Below are the code and all the weights of a small trained network. Each question names an input and a class and asks about switching units off, where a switched-off unit gives its printed mean instead of its output.

import numpy as np


def w(rows, s, z=0):
    codes = np.array(rows[::2]) - 128.0
    scale = np.full(codes.shape[1], s)
    scale[-1] = z or s
    return codes * scale


def f(y):
    return y / 2 * (1 + np.tanh(0.7978845608 * (y + 0.044715 * y**3)))


def log_softmax(a):
    a = a - a.max(-1, keepdims=True)
    return a - np.log(np.exp(a).sum(-1, keepdims=True))


def net(x, mask):
    res = np.array(x, float).reshape(1, 4) / 4 @ E
    y = f(res @ A[0][:, :-1].T + A[0][:, -1])
    res = res + np.where(mask, y, B[0][:, -1]) @ B[0][:, :-1]
    return log_softmax(res[-1] @ U[:, :-1].T + U[:, -1])


A, B = {}, {}
E = w([
[104,102,88,219,62,217,146,128,78,81,83],'x0',
[123,131,131,151,119,114,117,130,139,141,112],'x1',
[77,171,151,93,89,152,213,67,197,99,63],'x2',
[67,125,170,128,139,150,8,91,115,75,119],'x3',
],0.015)
A[0] = w([
[45,131,200,132,132,134,86,56,150,60,113,12],'neuron 1',
[141,121,90,138,157,124,33,177,69,101,148,75],'neuron 2',
[183,87,93,176,163,97,87,213,77,177,186,80],'neuron 3',
[167,71,82,145,127,99,94,175,55,175,164,107],'neuron 4',
[167,153,184,47,216,22,85,154,210,179,177,104],'neuron 5',
[105,86,174,124,114,150,17,120,103,90,165,1],'neuron 6',
[171,107,59,137,123,69,218,185,102,163,125,6],'neuron 7',
[116,87,63,191,80,172,113,147,79,80,136,101],'neuron 8',
[133,84,44,255,77,223,163,168,70,69,103,114],'neuron 9',
[101,178,139,92,92,130,193,65,214,109,76,15],'neuron 10',
[203,112,57,159,94,134,246,180,169,196,153,29],'neuron 11',
],0.0098,0.0035)
B[0] = w([
[168,180,110,115,185,190,87,171,114,230,122,187],'neuron 1',
[147,193,133,113,127,140,176,161,146,116,43,194],'neuron 2',
[116,170,156,109,38,196,240,156,179,136,71,217],'neuron 3',
[107,193,149,71,167,185,204,92,206,78,90,201],'neuron 4',
[26,27,116,200,76,36,133,86,56,79,212,235],'neuron 5',
[233,150,76,107,167,163,29,154,97,161,68,189],'neuron 6',
[179,120,94,139,180,149,31,116,111,190,102,192],'neuron 7',
[87,68,169,162,97,81,104,106,115,73,165,203],'neuron 8',
[83,29,125,136,111,34,160,89,114,108,220,253],'neuron 9',
[149,167,138,98,66,159,214,114,184,76,64,204],'neuron 10',
[173,154,136,122,254,189,12,182,90,202,91,220],'neuron 11',
],0.0085,0.022)
U = w([
[106,40,111,146,95,58,139,119,108,109,217,187],'0',
[129,184,114,131,85,174,235,129,176,119,89,198],'1',
[149,132,104,137,178,167,3,138,111,163,119,4],'2',
],0.013,0.0016)

Each question gives the input, the list of numbers given to net, and the class t.
The units are the neurons (one row each of A and B). Each row of codes is followed by its name. A weight is (code - 128) times the scale printed after its matrix; where a second scale follows, it is the last column's (A, B and U).
mask holds one flag per neuron, in row order. A switched-off neuron (its flag False) gives its mean, the last column of its row in B, instead of its output. The means were averaged over made-up inputs and are rounded, as every weight is.
A unit's drop is (log p(t) with every unit on - log p(t) with that unit switched off) / (log p(t) with every unit on - log p(t) with every unit switched off).
The circuit of an input: a set's keep is (log p(t) with only the set's units on - log p(t) with every unit switched off) / (log p(t) with every unit on - log p(t) with every unit switched off). Starting from all 11 units, units are removed one at a time, each time the one whose removal leaves the highest keep (on an exact tie, the one counted first), for as long as the keep stays at least 0.8.
circuit, biggest first: the units of the circuit, biggest drop first
unit that matters most: the unit with the biggest drop
top k neurons: the k neurons with the biggest drops, biggest first
drop of u: that unit's drop, to one decimal
input [-8,0,-8,8], class 0: circuit, biggest first -> neuron 5
input [-7,-7,-2,-8], class 2: top 3 neurons -> neuron 11; neuron 7; neuron 9
input [6,8,0,-8], class 2: top 3 neurons -> neuron 11; neuron 7; neuron 5
input [-6,6,-8,-4], class 1: top 3 neurons -> neuron 3; neuron 4; neuron 9
input [0,3,-1,0], class 1: top 2 neurons -> neuron 5; neuron 9
input [5,8,-7,-7], class 1: top 2 neurons -> neuron 3; neuron 4
input [-6,-2,-8,1], class 1: top 2 neurons -> neuron 3; neuron 4
input [-5,3,4,-6], class 2: top 3 neurons -> neuron 11; neuron 9; neuron 7
input [-3,-1,-6,-6], class 1: top 4 neurons -> neuron 3; neuron 4; neuron 6; neuron 1
input [0,0,1,2], class 2: top 2 neurons -> neuron 3; neuron 9
input [-4,1,-5,-1], class 1: top 3 neurons -> neuron 3; neuron 9; neuron 4
input [5,-3,-7,6], class 1: top 2 neurons -> neuron 2; neuron 3
input [-4,1,3,-5], class 2: top 2 neurons -> neuron 11; neuron 9
input [3,-1,5,7], class 2: unit that matters most -> neuron 1
input [3,2,-4,-1], class 1: top 3 neurons -> neuron 5; neuron 3; neuron 4
input [-4,3,-7,7], class 1: top 4 neurons -> neuron 3; neuron 2; neuron 11; neuron 4
input [-4,-3,3,-4], class 0: top 2 neurons -> neuron 5; neuron 6
input [-3,4,-4,2], class 1: drop of neuron 2 -> 0.1
input [-7,6,-6,0], class 0: drop of neuron 3 -> 0.0
input [-3,7,-1,-6], class 2: drop of neuron 11 -> 0.2
input [-6,3,0,3], class 0: unit that matters most -> neuron 5
input [-6,5,-6,6], class 0: drop of neuron 5 -> 6.5
